[[ -2 -15   2  -8 -27]
 [  0   4  -1   3   6]
 [  0  -5   2  -7  -5]
 [ -3 -21   3 -11 -38]]
->
[[ 4 -1]
 [-5  2]]

[[ 16 -37  -5   5 -24]
 [ -3  23  -5 -18  21]
 [-10  31  -1 -12  18]]
->
[[23 -5]
 [31 -1]]

[[ -4  22 -10 -43  -9]
 [-10 -33  34  18   4]
 [  2  23 -17 -30  -7]
 [  5   7 -13   5   1]]
->
[[-33  34]
 [ 23 -17]]

[[-39   2  -7 -28]
 [-27   2 -10 -24]
 [-26   3 -24  -7]]
->
[[  2 -10]
 [  3 -24]]

[[-16 -15 -11 -18  -4]
 [ 15  23  19  23  23]
 [  4   9   9   4   5]
 [ 16  -1   7  -6   4]
 [ 41  40  32  28  30]]
->
[[23 19]
 [ 9  9]]

[[ 22 -21 -16  -5  -3]
 [ 21  32  12 -37  22]
 [-42  22  34  15   7]]
->
[[32 12]
 [22 34]]

[[ 10  -2  11   7 -19]
 [-13   4   3  -7  36]
 [-14  25  -8  -4   0]]
->
[[ 4  3]
 [25 -8]]

[[ 11 -19  18]
 [ 15   3   8]
 [-11  14 -34]]
->
[[  3   8]
 [ 14 -34]]

[[  6  17 -16  14 -24]
 [ 12  27 -23  18 -33]
 [ 16  32 -24  18 -36]
 [  9  22 -21  17 -30]]
->
[[ 27 -23]
 [ 32 -24]]
---
[[ 13   6  11 -13]
 [  5  13   3  15]
 [-29  -1 -11 -12]
 [ 21  -4   1   2]
 [ 43   0  17  -9]]
->
[[ 6 11]
 [13  3]]

[[-28  16  21 -16]
 [ 28  17  17 -21]
 [  6  -3   6  14]
 [ -8   4 -29  -3]
 [ 41  22  25 -38]]
->
[[16 21]
 [17 17]]

[[-33  18  -5  -4]
 [-36  17  -9  -3]
 [-37  16 -11  -3]]
->
[[18 -5]
 [17 -9]]

[[-6 14 23]
 [-9 12 34]]
->
[[14 23]
 [12 34]]

[[-39 -11   1]
 [  4  -4 -24]]
->
[[-11   1]
 [ -4 -24]]

[[38  0  1  6]
 [18 17 11  2]
 [ 4  8  6 -6]]
->
[[ 0  1]
 [17 11]]
